Below are the code and all the weights of a small trained network. Each question names an input and a class and asks about switching units off, where a switched-off unit gives its printed mean instead of its output.

import numpy as np


def w(rows, s, z=0):
    codes = np.array(rows[::2]) - 128.0
    scale = np.full(codes.shape[1], s)
    scale[-1] = z or s
    return codes * scale


def norm(h):
    return h / np.sqrt((h * h).mean(-1, keepdims=True) + 1e-5)


def f(y):
    return np.maximum(y, 0)


def log_softmax(a):
    a = a - a.max(-1, keepdims=True)
    return a - np.log(np.exp(a).sum(-1, keepdims=True))


def net(x, mask):
    res = np.array(x, float).reshape(1, 6) / 4 @ E
    u = 0
    for l in range(4):
        y = f(norm(res) @ A[l][:, :-1].T + A[l][:, -1])
        res = res + np.where(mask[u : u + 7], y, B[l][:, -1]) @ B[l][:, :-1]
        u += 7
    return log_softmax(norm(res)[-1] @ U[:, :-1].T + U[:, -1])


A, B = {}, {}
E = w([
[177,171,204,138,216,128,117],'x0',
[187,109,61,197,147,140,177],'x1',
[186,114,97,205,200,20,88],'x2',
[164,175,188,77,67,80,160],'x3',
[225,44,170,62,130,186,101],'x4',
[160,68,254,116,54,137,237],'x5',
],0.0069)
A[0] = w([
[168,156,155,207,139,146,129,3],'0.n0',
[124,139,83,137,208,129,59,19],'0.n1',
[134,1,75,84,125,197,105,74],'0.n2',
[139,124,151,112,222,191,159,84],'0.n3',
[158,100,187,43,77,119,123,32],'0.n4',
[168,104,197,82,94,106,82,97],'0.n5',
[157,67,119,57,92,15,151,107],'0.n6',
],0.0083,0.0035)
B[0] = w([
[188,123,108,151,225,107,192,166],'0.n0',
[127,118,96,104,169,67,2,248],'0.n1',
[134,150,135,205,134,234,139,253],'0.n2',
[90,69,106,132,136,110,147,199],'0.n3',
[154,126,165,77,78,110,149,218],'0.n4',
[170,168,162,146,107,172,88,213],'0.n5',
[133,124,145,145,67,101,130,207],'0.n6',
],0.0092,0.0038)
A[1] = w([
[107,187,137,137,117,218,62,126],'1.n0',
[157,98,146,116,140,70,169,135],'1.n1',
[149,94,88,60,150,73,15,31],'1.n2',
[114,96,235,148,137,1,75,188],'1.n3',
[147,98,126,184,70,59,108,4],'1.n4',
[167,192,202,140,196,160,159,130],'1.n5',
[140,43,191,27,135,134,144,53],'1.n6',
],0.0067,0.0035)
B[1] = w([
[113,93,179,210,129,70,137,213],'1.n0',
[134,58,144,195,131,150,254,174],'1.n1',
[129,64,57,115,110,136,90,213],'1.n2',
[105,84,101,187,150,200,134,253],'1.n3',
[96,47,70,137,82,66,76,148],'1.n4',
[148,131,139,99,159,47,143,201],'1.n5',
[176,118,178,114,37,151,62,175],'1.n6',
],0.0088,0.0043)
A[2] = w([
[116,102,150,149,109,111,188,176],'2.n0',
[84,122,127,142,82,70,124,101],'2.n1',
[1,186,82,79,87,165,142,56],'2.n2',
[68,114,58,154,185,82,129,253],'2.n3',
[197,116,119,96,111,235,139,77],'2.n4',
[137,225,155,82,173,63,104,13],'2.n5',
[219,146,153,45,80,160,137,63],'2.n6',
],0.0098,0.005)
B[2] = w([
[130,110,170,181,187,97,77,187],'2.n0',
[116,130,103,209,67,116,150,154],'2.n1',
[61,213,150,131,99,76,148,166],'2.n2',
[152,131,174,63,109,131,125,254],'2.n3',
[122,148,154,110,132,180,123,168],'2.n4',
[144,121,154,5,169,101,144,137],'2.n5',
[141,181,188,101,59,124,165,168],'2.n6',
],0.011,0.0099)
A[3] = w([
[124,158,91,127,157,108,40,103],'3.n0',
[129,134,161,121,95,168,125,174],'3.n1',
[98,136,54,108,205,106,57,6],'3.n2',
[94,149,113,77,95,111,142,109],'3.n3',
[50,108,155,107,128,119,133,50],'3.n4',
[82,140,166,175,128,85,113,156],'3.n5',
[128,90,63,127,141,244,170,65],'3.n6',
],0.012,0.0016)
B[3] = w([
[188,118,61,15,79,157,101,239],'3.n0',
[122,126,94,131,136,188,171,206],'3.n1',
[223,67,95,70,80,160,91,254],'3.n2',
[67,121,124,134,209,125,150,175],'3.n3',
[129,152,110,148,120,154,144,170],'3.n4',
[112,130,63,52,139,105,92,216],'3.n5',
[79,224,11,204,183,170,121,175],'3.n6',
],0.011,0.0067)
U = w([
[105,171,69,193,168,213,137,171],'0',
[122,58,114,201,54,27,110,98],'1',
[171,137,230,97,39,172,175,196],'2',
[100,55,158,157,176,152,51,56],'3',
[5,210,99,90,91,67,142,140],'4',
[184,90,171,168,240,63,172,109],'5',
[196,101,59,35,107,128,45,186],'6',
[128,168,175,32,188,69,131,2],'7',
],0.017,0.0061)

Each question gives the input, the list of numbers given to net, and the class t.
The units are the neurons (one row each of A and B). Each row of codes is followed by its name. A weight is (code - 128) times the scale printed after its matrix; where a second scale follows, it is the last column's (A, B and U).
mask holds one flag per neuron, layer by layer. A switched-off neuron (its flag False) gives its mean, the last column of its row in B, instead of its output. The means were averaged over made-up inputs and are rounded, as every weight is.
A unit's drop is (log p(t) with every unit on - log p(t) with that unit switched off) / (log p(t) with every unit on - log p(t) with every unit switched off).
The circuit of an input: a set's keep is (log p(t) with only the set's units on - log p(t) with every unit switched off) / (log p(t) with every unit on - log p(t) with every unit switched off). Starting from the 12 units with the biggest drops (on a tie, the unit counted first), units are removed one at a time, each time the one whose removal leaves the highest keep (on an exact tie, the one counted first), for as long as the keep stays at least 0.8.
circuit, biggest first: the units of the circuit, biggest drop first
top k neurons: the k neurons with the biggest drops, biggest first
k most important neurons of layer l: the k neurons of layer l with the biggest drops, biggest first
drop of u: that unit's drop, to one decimal
input [-7,8,-8,-7,-8,-4], class 4: circuit, biggest first -> (2.n2)
input [6,-4,-1,5,-1,-1], class 7: top 4 neurons -> (1.n5 2.n5 3.n2 2.n3)
input [-2,-6,-1,-8,3,5], class 0: circuit, biggest first -> (0.n2 3.n6)
input [6,4,-3,-4,2,3], class 0: circuit, biggest first -> (3.n6 2.n3)
input [8,6,2,8,4,2], class 5: circuit, biggest first -> (2.n3 3.n0)
input [-8,-5,4,8,-4,1], class 1: top 2 neurons -> (0.n6 2.n1)
input [-8,7,-5,-1,6,4], class 0: top 2 neurons -> (0.n2 3.n6)
input [-8,3,-5,1,8,0], class 0: top 3 neurons -> (0.n2 3.n6 2.n3)
input [7,2,0,-4,5,1], class 5: top 2 neurons -> (1.n5 1.n3)
input [3,-3,4,-2,3,4], class 2: top 3 neurons -> (1.n6 0.n5 0.n4)
input [-5,-5,1,1,3,-2], class 2: top 2 neurons -> (0.n4 0.n1)
input [-3,-6,-3,0,1,-1], class 2: top 2 neurons -> (0.n4 1.n6)
input [-1,5,1,2,4,0], class 0: 3 most important neurons of layer 2 -> (2.n3 2.n4 2.n2)
input [-3,8,-7,8,6,-3], class 2: circuit, biggest first -> (2.n6)
input [-7,-2,-5,-5,-1,6], class 0: top 2 neurons -> (0.n2 2.n3)
input [-6,0,6,-4,4,5], class 0: 2 most important neurons of layer 0 -> (0.n2 0.n1)
input [1,5,6,2,-6,6], class 5: drop of 0.n0 -> 0.4
input [5,-7,0,-4,-4,5], class 3: drop of 1.n3 -> 0.5
